Below are the code and all the weights of a small trained network. Each question names an input and a class and asks about switching units off, where a switched-off unit gives its printed mean instead of its output.

import numpy as np


def w(rows, s, z=0):
    codes = np.array(rows[::2]) - 128.0
    scale = np.full(codes.shape[1], s)
    scale[-1] = z or s
    return codes * scale


def f(y):
    return np.maximum(y, 0)


def log_softmax(a):
    a = a - a.max(-1, keepdims=True)
    return a - np.log(np.exp(a).sum(-1, keepdims=True))


def net(x, mask):
    res = np.array(x, float).reshape(1, 4) / 4 @ E
    y = f(res @ A[0][:, :-1].T + A[0][:, -1])
    res = res + np.where(mask, y, B[0][:, -1]) @ B[0][:, :-1]
    return log_softmax(res[-1] @ U[:, :-1].T + U[:, -1])


A, B = {}, {}
E = w([
[80,45,229,153,171,154],'x0',
[171,254,188,125,110,69],'x1',
[40,28,157,165,93,87],'x2',
[167,79,115,217,190,34],'x3',
],0.0088)
A[0] = w([
[113,194,161,110,91,186,125],'neuron 0',
[140,133,116,136,168,132,4],'neuron 1',
[139,53,150,142,147,180,128],'neuron 2',
[113,207,227,95,138,141,102],'neuron 3',
[111,114,114,99,108,94,81],'neuron 4',
[83,103,80,123,14,126,176],'neuron 5',
[131,170,157,128,142,105,190],'neuron 6',
[114,44,143,140,154,163,195],'neuron 7',
[144,135,107,149,169,78,104],'neuron 8',
[175,111,55,130,177,158,121],'neuron 9',
[72,100,87,75,65,174,151],'neuron 10',
[66,154,97,113,137,139,71],'neuron 11',
[104,44,108,98,145,249,68],'neuron 12',
[160,112,50,144,178,134,128],'neuron 13',
[170,103,85,110,169,129,215],'neuron 14',
[117,49,155,140,130,76,87],'neuron 15',
[94,15,150,139,124,135,170],'neuron 16',
[110,164,207,163,82,50,57],'neuron 17',
[107,69,155,151,104,104,114],'neuron 18',
[160,135,88,159,184,54,143],'neuron 19',
[92,81,150,132,154,84,76],'neuron 20',
[98,68,121,110,201,157,143],'neuron 21',
],0.014,0.004)
B[0] = w([
[98,209,195,89,162,203,239],'neuron 0',
[73,147,172,191,134,129,138],'neuron 1',
[97,35,159,123,84,104,204],'neuron 2',
[197,115,181,107,173,224,245],'neuron 3',
[144,136,87,140,178,144,142],'neuron 4',
[69,185,56,45,156,66,208],'neuron 5',
[190,133,183,127,107,111,199],'neuron 6',
[50,45,184,142,140,69,228],'neuron 7',
[142,143,117,170,96,76,183],'neuron 8',
[115,206,89,214,130,231,199],'neuron 9',
[53,193,99,36,54,80,224],'neuron 10',
[107,181,115,113,131,115,153],'neuron 11',
[148,51,117,68,2,173,244],'neuron 12',
[141,145,91,210,105,192,196],'neuron 13',
[127,187,147,197,76,147,195],'neuron 14',
[74,113,132,191,248,147,206],'neuron 15',
[63,50,110,154,224,154,247],'neuron 16',
[196,100,175,46,169,41,202],'neuron 17',
[55,149,131,144,206,140,192],'neuron 18',
[193,134,92,189,93,58,221],'neuron 19',
[48,144,163,168,179,99,187],'neuron 20',
[116,57,155,140,61,117,208],'neuron 21',
],0.021,0.011)
U = w([
[25,92,145,119,236,90,169],'0',
[155,214,39,210,93,106,241],'1',
[162,204,207,38,149,193,221],'2',
[182,112,129,134,125,135,19],'3',
[31,51,105,65,65,177,105],'4',
[98,180,1,143,193,58,4],'5',
[210,204,115,141,172,14,96],'6',
[67,241,36,10,123,126,179],'7',
],0.007,0.0036)

Each question gives the input, the list of numbers given to net, and the class t.
The units are the neurons (one row each of A and B). Each row of codes is followed by its name. A weight is (code - 128) times the scale printed after its matrix; where a second scale follows, it is the last column's (A, B and U).
mask holds one flag per neuron, in row order. A switched-off neuron (its flag False) gives its mean, the last column of its row in B, instead of its output. The means were averaged over made-up inputs and are rounded, as every weight is.
A unit's drop is (log p(t) with every unit on - log p(t) with that unit switched off) / (log p(t) with every unit on - log p(t) with every unit switched off).
The circuit of an input: a set's keep is (log p(t) with only the set's units on - log p(t) with every unit switched off) / (log p(t) with every unit on - log p(t) with every unit switched off). Starting from the 12 units with the biggest drops (on a tie, the unit counted first), units are removed one at a time, each time the one whose removal leaves the highest keep (on an exact tie, the one counted first), for as long as the keep stays at least 0.8.
circuit, biggest first: the units of the circuit, biggest drop first
k most important neurons: the k neurons with the biggest drops, biggest first
drop when u is switched off: that unit's drop, to one decimal
input [-6,-1,-7,-5], class 2: circuit, biggest first	[neuron 0]
input [-8,7,0,0], class 6: 2 most important neurons	[neuron 19; neuron 12]
input [-6,-8,8,1], class 0: 3 most important neurons	[neuron 16; neuron 15; neuron 18]
input [5,-8,-5,6], class 4: 3 most important neurons	[neuron 12; neuron 21; neuron 2]
input [-6,6,6,-6], class 7: 2 most important neurons	[neuron 5; neuron 10]
input [4,3,-4,3], class 6: 2 most important neurons	[neuron 0; neuron 12]
input [-4,5,8,4], class 6: 2 most important neurons	[neuron 17; neuron 19]
input [2,-1,-2,-7], class 7: 2 most important neurons	[neuron 10; neuron 6]
input [7,6,-8,4], class 2: 2 most important neurons	[neuron 3; neuron 5]
input [-5,-2,3,2], class 5: 2 most important neurons	[neuron 5; neuron 12]
input [-8,-4,3,1], class 1: drop when neuron 17 is switched off	0.2
input [1,-2,-4,7], class 1: drop when neuron 11 is switched off	0.0
input [-2,5,5,-1], class 2: drop when neuron 19 is switched off	0.4
input [-7,-1,-6,-6], class 7: circuit, biggest first	[neuron 10]
